Here is a tiny trained network, its code and every weight. The questions are about switching its units off for an input and a target symbol, where a switched-off unit gives its printed mean instead of its output.

import numpy as np


def w(rows, s, z=0):
    codes = np.array(rows[::2]) - 128.0
    scale = np.full(codes.shape[1], s)
    scale[-1] = z or s
    return codes * scale


def f(y):
    return y / 2 * (1 + np.tanh(0.7978845608 * (y + 0.044715 * y**3)))


def softmax(a):
    e = np.exp(a - a.max(-1, keepdims=True))
    return e / e.sum(-1, keepdims=True)


def log_softmax(a):
    a = a - a.max(-1, keepdims=True)
    return a - np.log(np.exp(a).sum(-1, keepdims=True))


def net(x, mask):
    ids = ['βγδλμστφ'.index(c) for c in x.split()]
    T = len(ids)
    res = E[ids] + P[:T]
    r = res
    for j in range(3):
        rows = slice(4 * j, 4 * j + 4)
        q, k, v = (r @ M[0][rows].T for M in (Q, K, V))
        z = softmax(np.where(np.tri(T) > 0, q @ k.T / 4**0.5, -1e9)) @ v
        o = O[0][rows]
        res = res + np.where(mask[j], z, o[:, -1]) @ o[:, :-1]
    y = f(res @ A[0][:, :-1].T + A[0][:, -1])
    res = res + np.where(mask[3:11], y, B[0][:, -1]) @ B[0][:, :-1]
    return log_softmax(res[-1] @ U[:, :-1].T + U[:, -1])


Q, K, V, O, A, B = {}, {}, {}, {}, {}, {}
E = w([
[164,120,79,19],'β',
[181,119,209,141],'γ',
[100,128,112,134],'δ',
[111,89,207,106],'λ',
[2,139,146,180],'μ',
[104,127,117,135],'σ',
[156,164,104,185],'τ',
[102,120,123,131],'φ',
],0.0084)
P = w([
[132,239,201,89],'0',
[147,58,107,181],'1',
[105,174,185,84],'2',
[138,18,102,184],'3',
[108,149,178,83],'4',
[131,2,113,197],'5',
[113,143,178,77],'6',
],0.0053)
Q[0] = w([
[99,146,116,135],'H1',
[107,97,137,204],'H1',
[134,149,119,126],'H1',
[128,81,148,187],'H1',
[125,34,165,123],'H2',
[3,166,127,113],'H2',
[116,107,220,126],'H2',
[97,73,59,120],'H2',
[131,53,140,218],'H3',
[10,148,134,112],'H3',
[171,39,104,67],'H3',
[125,129,94,146],'H3',
],0.027)
K[0] = w([
[124,157,139,112],'H1',
[64,171,161,187],'H1',
[158,130,124,126],'H1',
[67,143,149,187],'H1',
[148,79,133,27],'H2',
[4,94,160,167],'H2',
[160,69,188,107],'H2',
[74,136,73,63],'H2',
[95,40,115,209],'H3',
[15,186,103,108],'H3',
[150,39,163,43],'H3',
[147,111,73,128],'H3',
],0.025)
V[0] = w([
[137,82,102,119],'H1',
[64,68,110,164],'H1',
[132,109,150,184],'H1',
[248,116,127,108],'H1',
[120,84,120,25],'H2',
[116,146,226,184],'H2',
[88,107,98,130],'H2',
[134,109,90,138],'H2',
[143,132,86,67],'H3',
[178,97,71,188],'H3',
[89,111,77,151],'H3',
[168,160,149,95],'H3',
],0.019)
O[0] = w([
[166,118,183,164,82],'H1',
[126,25,151,183,126],'H1',
[170,63,90,104,151],'H1',
[246,200,161,90,66],'H1',
[114,124,55,11,126],'H2',
[95,246,180,175,255],'H2',
[158,87,169,72,97],'H2',
[121,76,145,130,80],'H2',
[37,105,134,184,62],'H3',
[168,171,35,216,76],'H3',
[94,178,63,108,92],'H3',
[120,52,159,159,125],'H3',
],0.014,0.0053)
A[0] = w([
[143,150,235,126,254],'N1',
[105,99,254,117,79],'N2',
[162,23,148,148,98],'N3',
[178,96,50,63,134],'N4',
[165,128,246,111,57],'N5',
[60,207,121,81,183],'N6',
[252,119,167,247,62],'N7',
[179,145,134,61,122],'N8',
],0.0091,0.0068)
B[0] = w([
[109,88,255,84,255],'N1',
[184,118,28,70,203],'N2',
[100,191,133,163,143],'N3',
[215,113,160,206,164],'N4',
[91,153,43,193,190],'N5',
[143,164,162,187,205],'N6',
[118,70,35,59,172],'N7',
[81,87,105,140,152],'N8',
],0.018,0.017)
U = w([
[163,93,112,156,4],'β',
[106,2,114,46,134],'γ',
[138,205,88,136,120],'δ',
[123,152,229,121,208],'λ',
[34,76,90,192,45],'μ',
[137,216,82,129,150],'σ',
[130,152,44,90,79],'τ',
[143,226,91,135,130],'φ',
],0.0051,0.0026)

Each question gives the input, a string of symbols that net reads in full, and the target symbol t.
The units are the heads (4 rows each of Q, K, V and O) and the neurons (one row each of A and B). Each row of codes is followed by its name. A weight is (code - 128) times the scale printed after its matrix; where a second scale follows, it is the last column's (O, A, B and U).
mask holds one flag per unit, heads first, then neurons. A switched-off unit (its flag False) gives its mean, the last column of its rows in O or B, instead of its output. The means were averaged over made-up inputs and are rounded, as every weight is.
A unit's drop is (log p(t) with every unit on - log p(t) with that unit switched off) / (log p(t) with every unit on - log p(t) with every unit switched off).
The circuit of an input: a set's keep is (log p(t) with only the set's units on - log p(t) with every unit switched off) / (log p(t) with every unit on - log p(t) with every unit switched off). Starting from all 11 units, units are removed one at a time, each time the one whose removal leaves the highest keep (on an exact tie, the one counted first), for as long as the keep stays at least 0.8.
units of the circuit, in order: the units of the circuit, biggest drop first
unit that matters most: the unit with the biggest drop
heads that matter: for each layer, one digit per head in row order, 1 if its drop is at least 0.15 and else 0, layers parted by /
input σ β β τ, target β: heads that matter -> 010
input β γ δ λ, target β: units of the circuit, in order -> [H2 N4 H3]
input τ τ φ λ δ γ γ, target γ: units of the circuit, in order -> [N7 H1 H3 N6]
input τ σ γ μ λ τ μ, target γ: heads that matter -> 110
input τ φ β σ, target β: unit that matters most -> H2
input γ λ λ φ λ τ, target τ: units of the circuit, in order -> [H3 N7 H1]
input γ λ λ, target γ: heads that matter -> 001
input σ μ μ γ, target μ: heads that matter -> 100
input λ σ λ γ, target γ: units of the circuit, in order -> [N7 H3 N6]
input φ φ σ μ β φ, target β: units of the circuit, in order -> [H2 N4]
input τ γ φ μ φ σ, target μ: units of the circuit, in order -> [H1 N3]
input τ λ γ τ τ, target γ: units of the circuit, in order -> [N7 H2 H3 N6]
input μ σ τ τ σ φ σ, target γ: units of the circuit, in order -> [N2 H1 H3]
input φ φ μ σ λ δ, target μ: units of the circuit, in order -> [H1]
input σ γ β λ, target β: units of the circuit, in order -> [N4 H2 N1]
input φ σ σ, target γ: heads that matter -> 011
input φ φ σ τ φ, target γ: units of the circuit, in order -> [H2 N6]
input γ β δ, target λ: units of the circuit, in order -> [N1 H1]
input φ τ λ μ λ γ λ, target γ: heads that matter -> 101
input σ γ γ φ, target φ: unit that matters most -> H3
input σ φ τ φ φ, target γ: heads that matter -> 011
input δ δ δ, target γ: heads that matter -> 011
input λ σ γ λ, target λ: heads that matter -> 010
